Below are the code and all the weights of a small trained network. Each question names an input and a target symbol and asks about switching units off, where a switched-off unit gives its printed mean instead of its output.

import numpy as np


def w(rows, s, z=0):
    codes = np.array(rows[::2]) - 128.0
    scale = np.full(codes.shape[1], s)
    scale[-1] = z or s
    return codes * scale


def norm(h):
    return h / np.sqrt((h * h).mean(-1, keepdims=True) + 1e-5)


def f(y):
    return np.maximum(y, 0)


def softmax(a):
    e = np.exp(a - a.max(-1, keepdims=True))
    return e / e.sum(-1, keepdims=True)


def log_softmax(a):
    a = a - a.max(-1, keepdims=True)
    return a - np.log(np.exp(a).sum(-1, keepdims=True))


def net(x, mask):
    ids = ['αβγδζημξπω'.index(c) for c in x.split()]
    T = len(ids)
    res = E[ids] + P[:T]
    r = norm(res)
    for j in range(2):
        rows = slice(3 * j, 3 * j + 3)
        q, k, v = (r @ M[0][rows].T for M in (Q, K, V))
        z = softmax(np.where(np.tri(T) > 0, q @ k.T / 3**0.5, -1e9)) @ v
        o = O[0][rows]
        res = res + np.where(mask[j], z, o[:, -1]) @ o[:, :-1]
    y = f(norm(res) @ A[0][:, :-1].T + A[0][:, -1])
    res = res + np.where(mask[2:10], y, B[0][:, -1]) @ B[0][:, :-1]
    return log_softmax(norm(res)[-1] @ U[:, :-1].T + U[:, -1])


Q, K, V, O, A, B = {}, {}, {}, {}, {}, {}
E = w([
[98,179,108],'α',
[171,141,114],'β',
[116,73,177],'γ',
[175,136,50],'δ',
[96,147,134],'ζ',
[97,141,126],'η',
[66,129,254],'μ',
[118,163,180],'ξ',
[106,78,72],'π',
[22,234,160],'ω',
],0.018)
P = w([
[3,154,103],'0',
[29,144,98],'1',
[51,134,116],'2',
[71,123,118],'3',
[83,118,135],'4',
[94,111,135],'5',
[104,111,131],'6',
[110,108,142],'7',
[120,115,139],'8',
[134,119,144],'9',
[136,117,132],'10',
[142,117,141],'11',
[141,121,145],'12',
[141,123,129],'13',
],0.0048)
Q[0] = w([
[128,89,221],'h0',
[122,84,149],'h0',
[1,179,156],'h0',
[215,135,34],'h1',
[11,168,86],'h1',
[249,161,179],'h1',
],0.009)
K[0] = w([
[179,3,63],'h0',
[95,42,190],'h0',
[158,50,157],'h0',
[103,135,84],'h1',
[103,189,192],'h1',
[167,94,50],'h1',
],0.012)
V[0] = w([
[164,224,254],'h0',
[43,144,118],'h0',
[232,103,155],'h0',
[16,133,95],'h1',
[247,150,90],'h1',
[209,85,64],'h1',
],0.0053)
O[0] = w([
[100,195,220,117],'h0',
[217,118,196,222],'h0',
[118,241,83,20],'h0',
[114,232,3,229],'h1',
[116,98,192,2],'h1',
[60,34,189,6],'h1',
],0.0058,0.0027)
A[0] = w([
[180,246,180,206],'n0',
[18,71,130,225],'n1',
[211,68,204,4],'n2',
[95,149,34,78],'n3',
[164,23,147,94],'n4',
[155,132,184,228],'n5',
[199,83,90,245],'n6',
[25,136,95,178],'n7',
],0.011,0.0029)
B[0] = w([
[101,66,116,254],'n0',
[253,152,99,209],'n1',
[110,107,141,197],'n2',
[90,105,115,211],'n3',
[202,200,232,218],'n4',
[89,5,85,193],'n5',
[172,38,213,218],'n6',
[201,119,209,206],'n7',
],0.008,0.0063)
U = w([
[113,139,75,255],'α',
[70,99,186,154],'β',
[251,203,122,159],'γ',
[190,8,25,158],'δ',
[167,145,117,5],'ζ',
[162,116,48,161],'η',
[155,117,129,17],'μ',
[110,58,100,188],'ξ',
[29,13,139,84],'π',
[125,208,178,152],'ω',
],0.014,0.0048)

Each question gives the input, a string of symbols that net reads in full, and the target symbol t.
The units are the heads (3 rows each of Q, K, V and O) and the neurons (one row each of A and B). Each row of codes is followed by its name. A weight is (code - 128) times the scale printed after its matrix; where a second scale follows, it is the last column's (O, A, B and U).
mask holds one flag per unit, heads first, then neurons. A switched-off unit (its flag False) gives its mean, the last column of its rows in O or B, instead of its output. The means were averaged over made-up inputs and are rounded, as every weight is.
A unit's drop is (log p(t) with every unit on - log p(t) with that unit switched off) / (log p(t) with every unit on - log p(t) with every unit switched off).
The circuit of an input: a set's keep is (log p(t) with only the set's units on - log p(t) with every unit switched off) / (log p(t) with every unit on - log p(t) with every unit switched off). Starting from all 10 units, units are removed one at a time, each time the one whose removal leaves the highest keep (on an exact tie, the one counted first), for as long as the keep stays at least 0.8.
units of the circuit, in order: the units of the circuit, biggest drop first
k most important neurons: the k neurons with the biggest drops, biggest first
drop when u is switched off: that unit's drop, to one decimal
input ω δ β δ η η δ β γ, target γ: units of the circuit, in order : (n1 n4)
input ω δ β ζ, target α: units of the circuit, in order : (h1 n4 n1 n5)
input δ α μ ξ β η, target π: 3 most important neurons : (n1 n4 n0)
input ω α ξ α η, target π: units of the circuit, in order : (h1 n1 n4 h0)
input β π ζ, target δ: 2 most important neurons : (n4 n3)
input η ζ μ γ μ μ δ ξ ζ, target π: units of the circuit, in order : (n1 n4 h1)
input η π ξ, target δ: units of the circuit, in order : (h0 n4)
input π γ γ δ γ β α, target α: units of the circuit, in order : (n4 n6)
input γ β γ γ γ α β π γ ξ ζ, target π: 2 most important neurons : (n1 n4)
input γ γ π ξ γ β, target π: 2 most important neurons : (n1 n0)
input γ δ δ ω β δ η δ δ γ ζ, target α: drop when n6 is switched off : 0.4
input ζ ω γ, target γ: drop when n1 is switched off : 0.1
input η δ ξ π ζ μ, target δ: drop when n7 is switched off : 0.0
